Below are the code and all the weights of a small trained network. Each question names an input and a target symbol and asks about switching units off, where a switched-off unit gives its printed mean instead of its output.

import numpy as np


def w(rows, s, z=0):
    codes = np.array(rows[::2]) - 128.0
    scale = np.full(codes.shape[1], s)
    scale[-1] = z or s
    return codes * scale


def norm(h):
    return h / np.sqrt((h * h).mean(-1, keepdims=True) + 1e-5)


def f(y):
    return np.maximum(y, 0)


def softmax(a):
    e = np.exp(a - a.max(-1, keepdims=True))
    return e / e.sum(-1, keepdims=True)


def log_softmax(a):
    a = a - a.max(-1, keepdims=True)
    return a - np.log(np.exp(a).sum(-1, keepdims=True))


def net(x, mask):
    ids = ['αβγδεζθλμξπστφψ'.index(c) for c in x.split()]
    T = len(ids)
    res = E[ids] + P[:T]
    u = 0
    for l in range(2):
        r = norm(res)
        for j in range(2):
            rows = slice(2 * j, 2 * j + 2)
            q, k, v = (r @ M[l][rows].T for M in (Q, K, V))
            z = softmax(np.where(np.tri(T) > 0, q @ k.T / 2**0.5, -1e9)) @ v
            o = O[l][rows]
            res = res + np.where(mask[u + j], z, o[:, -1]) @ o[:, :-1]
        u += 2
        y = f(norm(res) @ A[l][:, :-1].T + A[l][:, -1])
        res = res + np.where(mask[u : u + 12], y, B[l][:, -1]) @ B[l][:, :-1]
        u += 12
    return log_softmax(norm(res)[-1] @ U[:, :-1].T + U[:, -1])


Q, K, V, O, A, B = {}, {}, {}, {}, {}, {}
E = w([
[47,144,126],'α',
[126,142,150],'β',
[176,95,197],'γ',
[123,149,139],'δ',
[118,121,105],'ε',
[61,91,206],'ζ',
[68,102,98],'θ',
[147,146,98],'λ',
[124,114,128],'μ',
[117,168,182],'ξ',
[95,115,161],'π',
[133,93,155],'σ',
[141,172,3],'τ',
[150,126,182],'φ',
[134,189,126],'ψ',
],0.024)
P = w([
[160,140,124],'0',
[103,87,194],'1',
[81,147,90],'2',
[128,4,32],'3',
[108,104,182],'4',
[47,160,81],'5',
[129,11,22],'6',
[109,108,179],'7',
[40,169,73],'8',
[135,11,20],'9',
[117,109,177],'10',
],0.012)
Q[0] = w([
[77,115,172],'0.h1',
[87,124,139],'0.h1',
[6,112,202],'0.h2',
[89,85,79],'0.h2',
],0.013)
K[0] = w([
[94,14,255],'0.h1',
[135,36,133],'0.h1',
[22,32,186],'0.h2',
[2,107,117],'0.h2',
],0.0092)
V[0] = w([
[155,2,223],'0.h1',
[35,197,119],'0.h1',
[125,87,88],'0.h2',
[226,184,137],'0.h2',
],0.0055)
O[0] = w([
[224,206,47,254],'0.h1',
[104,171,83,101],'0.h1',
[143,126,121,135],'0.h2',
[3,139,135,48],'0.h2',
],0.0074,0.004)
A[0] = w([
[110,31,55,254],'0.n1',
[132,105,206,149],'0.n2',
[67,95,71,139],'0.n3',
[151,191,178,25],'0.n4',
[103,181,156,63],'0.n5',
[157,118,68,112],'0.n6',
[133,192,86,88],'0.n7',
[98,168,135,79],'0.n8',
[144,225,96,123],'0.n9',
[136,162,39,110],'0.n10',
[130,10,139,99],'0.n11',
[72,94,65,106],'0.n12',
],0.011,0.0065)
B[0] = w([
[180,188,2,255],'0.n1',
[206,76,125,172],'0.n2',
[234,76,151,178],'0.n3',
[250,208,11,142],'0.n4',
[76,113,123,138],'0.n5',
[88,195,158,165],'0.n6',
[94,99,40,149],'0.n7',
[99,94,114,137],'0.n8',
[42,99,33,171],'0.n9',
[99,48,63,170],'0.n10',
[87,168,54,178],'0.n11',
[181,95,107,168],'0.n12',
],0.0076,0.0091)
Q[1] = w([
[100,115,26],'1.h1',
[215,96,165],'1.h1',
[236,166,43],'1.h2',
[2,194,114],'1.h2',
],0.0093)
K[1] = w([
[97,254,161],'1.h1',
[207,80,94],'1.h1',
[196,199,106],'1.h2',
[85,146,108],'1.h2',
],0.013)
V[1] = w([
[158,76,105],'1.h1',
[150,5,123],'1.h1',
[176,193,180],'1.h2',
[72,79,83],'1.h2',
],0.011)
O[1] = w([
[193,117,146,252],'1.h1',
[254,129,222,77],'1.h1',
[162,133,144,175],'1.h2',
[127,78,187,19],'1.h2',
],0.0096,0.002)
A[1] = w([
[156,85,122,230],'1.n1',
[80,107,70,198],'1.n2',
[177,87,182,118],'1.n3',
[83,57,143,2],'1.n4',
[187,125,99,62],'1.n5',
[110,214,155,142],'1.n6',
[164,147,32,114],'1.n7',
[102,66,71,130],'1.n8',
[134,39,113,105],'1.n9',
[164,75,151,149],'1.n10',
[92,77,134,24],'1.n11',
[141,203,247,213],'1.n12',
],0.012,0.005)
B[1] = w([
[105,140,153,198],'1.n1',
[158,78,168,209],'1.n2',
[75,61,113,157],'1.n3',
[143,176,146,130],'1.n4',
[142,94,145,174],'1.n5',
[69,222,52,134],'1.n6',
[93,117,90,245],'1.n7',
[136,128,182,190],'1.n8',
[122,145,89,149],'1.n9',
[90,85,97,156],'1.n10',
[125,184,174,130],'1.n11',
[21,253,159,156],'1.n12',
],0.011)
U = w([
[146,100,161,205],'α',
[73,63,155,99],'β',
[155,168,159,254],'γ',
[101,236,125,158],'δ',
[164,142,115,71],'ε',
[141,134,171,229],'ζ',
[156,152,118,88],'θ',
[233,38,150,87],'λ',
[115,105,108,103],'μ',
[33,177,80,105],'ξ',
[101,6,133,80],'π',
[228,180,87,92],'σ',
[147,125,120,79],'τ',
[165,222,101,104],'φ',
[70,121,140,183],'ψ',
],0.02,0.0082)

Each question gives the input, a string of symbols that net reads in full, and the target symbol t.
The units are the heads (2 rows each of Q, K, V and O) and the neurons (one row each of A and B). Each row of codes is followed by its name. A weight is (code - 128) times the scale printed after its matrix; where a second scale follows, it is the last column's (O, A, B and U).
mask holds one flag per unit, layer by layer, with each layer's heads first. A switched-off unit (its flag False) gives its mean, the last column of its rows in O or B, instead of its output. The means were averaged over made-up inputs and are rounded, as every weight is.
A unit's drop is (log p(t) with every unit on - log p(t) with that unit switched off) / (log p(t) with every unit on - log p(t) with every unit switched off).
The circuit of an input: a set's keep is (log p(t) with only the set's units on - log p(t) with every unit switched off) / (log p(t) with every unit on - log p(t) with every unit switched off). Starting from the 12 units with the biggest drops (on a tie, the unit counted first), units are removed one at a time, each time the one whose removal leaves the highest keep (on an exact tie, the one counted first), for as long as the keep stays at least 0.8.
units of the circuit, in order: the units of the circuit, biggest drop first
most important unit: the unit with the biggest drop
k most important neurons: the k neurons with the biggest drops, biggest first
k most important neurons of layer l: the k neurons of layer l with the biggest drops, biggest first
heads that matter: for each layer, one digit per head in row order, 1 if its drop is at least 0.15 and else 0, layers parted by /
input ξ ξ σ π, target ξ: heads that matter -> 11 / 10
input ξ λ ξ ξ α α φ λ ζ φ, target ξ: units of the circuit, in order -> (1.h1; 0.n1; 0.h2)
input σ φ σ, target σ: most important unit -> 0.h2
input ξ β λ ζ, target ξ: units of the circuit, in order -> (1.h1; 0.n1)
input λ λ λ, target λ: units of the circuit, in order -> (0.h1; 0.n3; 1.h1)
input ξ λ θ σ σ λ λ, target ξ: units of the circuit, in order -> (1.h1; 0.h2)
input ξ λ β π, target ξ: 2 most important neurons -> (0.n1; 0.n11)
input ξ τ β ε, target ξ: units of the circuit, in order -> (1.h1; 0.h2)
input ξ ζ λ π μ, target σ: 4 most important neurons -> (0.n11; 0.n9; 0.n10; 1.n2)
input ξ σ σ π β μ π λ, target π: 4 most important neurons -> (0.n3; 0.n9; 0.n11; 1.n2)
input γ σ σ σ ξ α ψ π β σ μ, target σ: 2 most important neurons -> (0.n10; 1.n5)
input ξ ζ α σ λ, target π: units of the circuit, in order -> (0.h2; 0.h1; 1.n2)
input ξ ζ σ, target ξ: units of the circuit, in order -> (1.h1; 0.n3)
input δ φ σ σ β, target φ: most important unit -> 0.n10
input σ τ π, target π: 2 most important neurons -> (0.n1; 1.n2)
input ξ σ ψ θ φ ζ ζ τ α φ, target ξ: 3 most important neurons of layer 0 -> (0.n11; 0.n1; 0.n4)
input ξ α ξ ε δ τ σ ξ γ, target γ: 3 most important neurons of layer 1 -> (1.n12; 1.n2; 1.n7)
input ξ ξ α ζ σ β α σ λ ξ, target ξ: 3 most important neurons -> (0.n3; 0.n1; 0.n4)
input δ ψ π σ ξ ξ ψ α, target β: heads that matter -> 00 / 10
input ξ ξ ξ β, target ξ: units of the circuit, in order -> (1.h1)
input ξ σ α μ, target ξ: 3 most important neurons -> (0.n1; 0.n4; 0.n11)
input σ λ μ ε, target σ: units of the circuit, in order -> (0.n1; 1.h1)
input π α ε σ β, target φ: 2 most important neurons of layer 1 -> (1.n2; 1.n12)
